[[-70  -7   7 -29 -18]
 [-42  27 -37  66  -4]
 [-61  -1 -29  40  39]
 [-35 -73  40 -42  -9]]
=>
[[-42  27 -37  66  -4]
 [-61  -1 -29  40  39]
 [-70  -7   7 -29 -18]
 [-35 -73  40 -42  -9]]

[[ 43  74  78]
 [ 10 -38 -60]
 [ 48  47  20]
 [-21 -43 -34]
 [-64 -93 -92]
 [-79 -59 -17]
 [-47 -67 -54]
 [-33 -63 -56]
 [-24  -1  18]
 [  7 -37 -76]]
=>
[[-64 -93 -92]
 [  7 -37 -76]
 [ 10 -38 -60]
 [-33 -63 -56]
 [-47 -67 -54]
 [-21 -43 -34]
 [-79 -59 -17]
 [-24  -1  18]
 [ 48  47  20]
 [ 43  74  78]]

[[-92  -5   7 -31   4   9  25  16  45 -71  73  66  84]
 [-95  18  13  45  32  21  39  34  50 -74 -11  73  87]
 [-93  -6   1  29   5   5  20  12  38 -70  69  61  75]]
=>
[[-93  -6   1  29   5   5  20  12  38 -70  69  61  75]
 [-92  -5   7 -31   4   9  25  16  45 -71  73  66  84]
 [-95  18  13  45  32  21  39  34  50 -74 -11  73  87]]

[[-12  29 -29   7  -5   8   0   2 -16 -33  17 -58]
 [ 24  89 -28  28  -2  15   0   8 -55  56 -23  -5]
 [-58  16  22  25  -7  -3   0   6  41  -4  31 -57]
 [-66 -62 -51  81  -7 -70  -1  16 -28  26  38  44]
 [ 11 -22  30  12  -8 -15  -1 -12 -88 -52 -73  -2]
 [-25   5  62 -56 -13  41   0  -9  -7  69  12   7]]
=>
[[-66 -62 -51  81  -7 -70  -1  16 -28  26  38  44]
 [-12  29 -29   7  -5   8   0   2 -16 -33  17 -58]
 [ 24  89 -28  28  -2  15   0   8 -55  56 -23  -5]
 [-58  16  22  25  -7  -3   0   6  41  -4  31 -57]
 [ 11 -22  30  12  -8 -15  -1 -12 -88 -52 -73  -2]
 [-25   5  62 -56 -13  41   0  -9  -7  69  12   7]]

[[ 14 -37  17  35  -8  52  40]
 [  3  -5   2   8  -1  12   9]
 [ 15 -41  21  30  -9  46  37]
 [  5 -11   5  13  -2  18  14]
 [ -6  22 -12  -7   5 -14 -12]
 [ 21 -89  52   7 -19  30  30]
 [ 13 -44  24  16  -9  30  26]
 [ 17 -59  33  22 -13  41  35]]
=>
[[ -6  22 -12  -7   5 -14 -12]
 [  3  -5   2   8  -1  12   9]
 [  5 -11   5  13  -2  18  14]
 [ 14 -37  17  35  -8  52  40]
 [ 15 -41  21  30  -9  46  37]
 [ 13 -44  24  16  -9  30  26]
 [ 17 -59  33  22 -13  41  35]
 [ 21 -89  52   7 -19  30  30]]

[[-42  30  18 -59   9 -32  -4  44]
 [ 55 -36 -19  73 -10  37   2 -54]
 [ 11  -8  -3  14  -1   5  -3  -9]
 [-58  40  19 -77  11 -41  -1  60]]
=>
[[ 55 -36 -19  73 -10  37   2 -54]
 [ 11  -8  -3  14  -1   5  -3  -9]
 [-42  30  18 -59   9 -32  -4  44]
 [-58  40  19 -77  11 -41  -1  60]]
